Here is a tiny trained network, its code and every weight. The questions are about switching its units off for an input and a class, where a switched-off unit gives its printed mean instead of its output.

import numpy as np


def w(rows, s, z=0):
    codes = np.array(rows[::2]) - 128.0
    scale = np.full(codes.shape[1], s)
    scale[-1] = z or s
    return codes * scale


def f(y):
    return y / 2 * (1 + np.tanh(0.7978845608 * (y + 0.044715 * y**3)))


def log_softmax(a):
    a = a - a.max(-1, keepdims=True)
    return a - np.log(np.exp(a).sum(-1, keepdims=True))


def net(x, mask):
    res = np.array(x, float).reshape(1, 7) / 4 @ E
    y = f(res @ A[0][:, :-1].T + A[0][:, -1])
    res = res + np.where(mask, y, B[0][:, -1]) @ B[0][:, :-1]
    return log_softmax(res[-1] @ U[:, :-1].T + U[:, -1])


A, B = {}, {}
E = w([
[156,175,117,173,132,183,41],'x0',
[129,62,150,138,189,228,167],'x1',
[204,139,149,26,58,102,107],'x2',
[73,170,193,99,147,1,119],'x3',
[179,137,231,149,147,108,194],'x4',
[222,93,137,197,120,105,180],'x5',
[150,63,84,172,90,100,173],'x6',
],0.0082)
A[0] = w([
[151,72,82,218,178,161,121,127],'n1',
[208,153,188,133,244,174,116,176],'n2',
[150,117,140,119,109,98,246,201],'n3',
[156,138,166,138,197,162,125,209],'n4',
[208,237,218,101,35,19,90,196],'n5',
[176,148,164,155,178,161,137,179],'n6',
[25,131,102,138,209,127,121,224],'n7',
[103,79,35,207,159,172,135,190],'n8',
[139,109,64,200,127,150,135,181],'n9',
[103,118,128,82,67,201,71,192],'n10',
[163,200,133,115,48,65,38,183],'n11',
[170,117,123,238,157,139,149,199],'n12',
[152,47,35,135,122,167,113,251],'n13',
[170,50,162,114,122,59,213,166],'n14',
[134,145,83,69,31,113,119,253],'n15',
[160,79,130,176,158,97,235,219],'n16',
[159,158,225,108,158,195,169,232],'n17',
[1,154,126,117,171,137,92,203],'n18',
[117,70,29,62,85,177,100,163],'n19',
],0.0082,0.0029)
B[0] = w([
[93,86,109,197,167,230,133,169],'n1',
[205,148,192,116,163,194,81,173],'n2',
[145,52,200,111,90,46,177,174],'n3',
[183,151,172,148,187,160,99,157],'n4',
[157,48,25,80,142,35,64,247],'n5',
[143,85,160,119,158,195,83,156],'n6',
[40,197,147,109,210,111,190,180],'n7',
[76,121,94,198,140,210,168,178],'n8',
[92,93,78,152,142,183,156,159],'n9',
[149,189,138,45,81,164,138,172],'n10',
[164,127,6,69,147,125,113,209],'n11',
[136,78,118,173,196,141,128,176],'n12',
[94,125,123,185,69,213,150,176],'n13',
[139,79,176,115,107,41,167,184],'n14',
[109,133,64,64,61,100,123,189],'n15',
[150,64,182,175,127,68,218,189],'n16',
[202,145,188,106,147,137,75,175],'n17',
[18,254,147,23,206,60,163,190],'n18',
[119,181,121,117,9,203,143,178],'n19',
],0.0074,0.014)
U = w([
[108,166,118,136,11,171,131,30],'0',
[112,85,119,216,151,168,151,5],'1',
[197,145,191,130,165,155,53,113],'2',
[54,218,144,109,184,108,152,254],'3',
[148,101,48,115,113,92,68,165],'4',
[150,74,186,151,104,70,173,177],'5',
],0.012,0.00082)

Each question gives the input, the list of numbers given to net, and the class t.
The units are the neurons (one row each of A and B). Each row of codes is followed by its name. A weight is (code - 128) times the scale printed after its matrix; where a second scale follows, it is the last column's (A, B and U).
mask holds one flag per neuron, in row order. A switched-off neuron (its flag False) gives its mean, the last column of its row in B, instead of its output. The means were averaged over made-up inputs and are rounded, as every weight is.
A unit's drop is (log p(t) with every unit on - log p(t) with that unit switched off) / (log p(t) with every unit on - log p(t) with every unit switched off).
The circuit of an input: a set's keep is (log p(t) with only the set's units on - log p(t) with every unit switched off) / (log p(t) with every unit on - log p(t) with every unit switched off). Starting from the 12 units with the biggest drops (on a tie, the unit counted first), units are removed one at a time, each time the one whose removal leaves the highest keep (on an exact tie, the one counted first), for as long as the keep stays at least 0.8.
units of the circuit, in order: the units of the circuit, biggest drop first
k most important neurons: the k neurons with the biggest drops, biggest first
drop of u: that unit's drop, to one decimal
input [2,-4,-7,-4,-7,-2,-4], class 3: units of the circuit, in order -> n18
input [-8,-2,1,-2,-3,-4,1], class 0: units of the circuit, in order -> n19; n5
input [-2,6,1,3,-7,-8,6], class 3: 2 most important neurons -> n18; n7
input [2,1,5,8,-2,-1,-8], class 4: 2 most important neurons -> n5; n11
input [-7,1,-3,0,-7,7,-7], class 1: 2 most important neurons -> n18; n10
input [-2,0,-7,-5,7,3,-6], class 2: 2 most important neurons -> n2; n17
input [8,1,-3,-7,-2,-3,3], class 1: 2 most important neurons -> n1; n8
input [5,-3,-3,-5,-4,2,-2], class 1: 2 most important neurons -> n1; n8
input [3,6,5,-5,-1,-1,6], class 0: 2 most important neurons -> n19; n10
input [7,-6,7,2,7,7,7], class 4: drop of n5 -> 1.2
input [0,5,6,3,6,8,-7], class 2: drop of n6 -> 0.1
input [0,3,4,3,1,0,-3], class 2: drop of n11 -> 0.1
